Below is a small trained network, with its code and all its weights. Each question gives an input and a class and asks what happens when units are switched off, that is, made to give their printed mean instead of their output.

import numpy as np


def w(rows, s, z=0):
    codes = np.array(rows[::2]) - 128.0
    scale = np.full(codes.shape[1], s)
    scale[-1] = z or s
    return codes * scale


def f(y):
    return np.maximum(y, 0)


def log_softmax(a):
    a = a - a.max(-1, keepdims=True)
    return a - np.log(np.exp(a).sum(-1, keepdims=True))


def net(x, mask):
    res = np.array(x, float).reshape(1, 8) / 4 @ E
    y = f(res @ A[0][:, :-1].T + A[0][:, -1])
    res = res + np.where(mask, y, B[0][:, -1]) @ B[0][:, :-1]
    return log_softmax(res[-1] @ U[:, :-1].T + U[:, -1])


A, B = {}, {}
E = w([
[156,218,178,28,186,186],'x0',
[116,134,116,104,133,109],'x1',
[148,83,100,102,148,141],'x2',
[248,203,85,99,19,97],'x3',
[134,118,125,131,130,139],'x4',
[115,149,137,153,112,142],'x5',
[152,198,59,205,240,103],'x6',
[119,142,138,154,114,139],'x7',
],0.013)
A[0] = w([
[168,165,168,96,106,186,87],'neuron 1',
[167,203,102,129,228,157,117],'neuron 2',
[255,183,63,100,20,146,234],'neuron 3',
[81,76,112,89,113,116,248],'neuron 4',
[127,139,201,49,140,163,128],'neuron 5',
[55,171,196,104,144,192,254],'neuron 6',
],0.0099,0.0073)
B[0] = w([
[91,148,106,67,135,127,162],'neuron 1',
[113,7,129,161,24,78,190],'neuron 2',
[138,241,166,101,136,29,250],'neuron 3',
[136,77,171,136,107,146,180],'neuron 4',
[121,152,106,90,168,210,177],'neuron 5',
[121,133,156,141,116,179,196],'neuron 6',
],0.014,0.023)
U = w([
[109,57,159,147,82,142,247],'0',
[164,130,132,111,51,75,252],'1',
[66,71,84,209,179,103,67],'2',
[193,164,9,183,127,54,16],'3',
[159,118,138,109,172,211,27],'4',
[123,177,108,72,175,116,31],'5',
],0.013,0.0038)

Each question gives the input, the list of numbers given to net, and the class t.
The units are the neurons (one row each of A and B). Each row of codes is followed by its name. A weight is (code - 128) times the scale printed after its matrix; where a second scale follows, it is the last column's (A, B and U).
mask holds one flag per neuron, in row order. A switched-off neuron (its flag False) gives its mean, the last column of its row in B, instead of its output. The means were averaged over made-up inputs and are rounded, as every weight is.
A unit's drop is (log p(t) with every unit on - log p(t) with that unit switched off) / (log p(t) with every unit on - log p(t) with every unit switched off).
The circuit of an input: a set's keep is (log p(t) with only the set's units on - log p(t) with every unit switched off) / (log p(t) with every unit on - log p(t) with every unit switched off). Starting from all 6 units, units are removed one at a time, each time the one whose removal leaves the highest keep (on an exact tie, the one counted first), for as long as the keep stays at least 0.8.
circuit, biggest first: the units of the circuit, biggest drop first
most important unit: the unit with the biggest drop
k most important neurons: the k neurons with the biggest drops, biggest first
drop of u: that unit's drop, to one decimal
input [-6,-3,2,-2,-7,-3,2,6], class 2: circuit, biggest first => neuron 3; neuron 2
input [1,4,-7,-8,4,-5,6,-5], class 0: most important unit => neuron 2
input [-6,7,-2,2,-4,2,1,7], class 3: circuit, biggest first => neuron 2; neuron 6
input [-5,2,8,0,8,-8,3,8], class 2: 2 most important neurons => neuron 3; neuron 2
input [-3,4,8,-1,3,5,3,-1], class 2: circuit, biggest first => neuron 3; neuron 6
input [-8,8,-6,5,7,-4,1,-7], class 3: 2 most important neurons => neuron 2; neuron 6
input [2,-6,-7,3,0,-6,-7,3], class 5: circuit, biggest first => neuron 2; neuron 5
input [2,-3,0,-3,2,-2,0,-5], class 4: circuit, biggest first => neuron 2; neuron 3
input [2,3,-7,-1,2,2,6,-1], class 0: 2 most important neurons => neuron 3; neuron 2
input [8,-4,-6,-1,1,3,-5,3], class 4: 2 most important neurons => neuron 3; neuron 6
input [3,-6,-3,-2,8,0,3,5], class 0: 2 most important neurons => neuron 3; neuron 2
input [-1,-2,-4,5,-6,-2,1,8], class 3: 2 most important neurons => neuron 2; neuron 4
input [-1,7,7,4,1,1,3,8], class 3: circuit, biggest first => neuron 4; neuron 6
input [7,4,7,-2,-8,2,4,6], class 0: circuit, biggest first => neuron 2
input [0,2,-1,-3,-7,-1,0,3], class 0: 2 most important neurons => neuron 3; neuron 5
input [1,4,-3,4,5,-4,8,-7], class 1: 2 most important neurons => neuron 2; neuron 5
input [-2,1,-1,-1,-6,5,2,-1], class 2: 2 most important neurons => neuron 3; neuron 2
input [2,3,-8,0,-4,-5,-6,0], class 4: 3 most important neurons => neuron 3; neuron 2; neuron 5
input [3,1,-1,-3,-1,8,-8,-8], class 4: 2 most important neurons => neuron 5; neuron 2
input [5,1,1,1,-2,6,-1,-8], class 5: circuit, biggest first => neuron 5
input [6,-4,2,-5,1,-3,-8,-2], class 4: drop of neuron 6 => 0.0
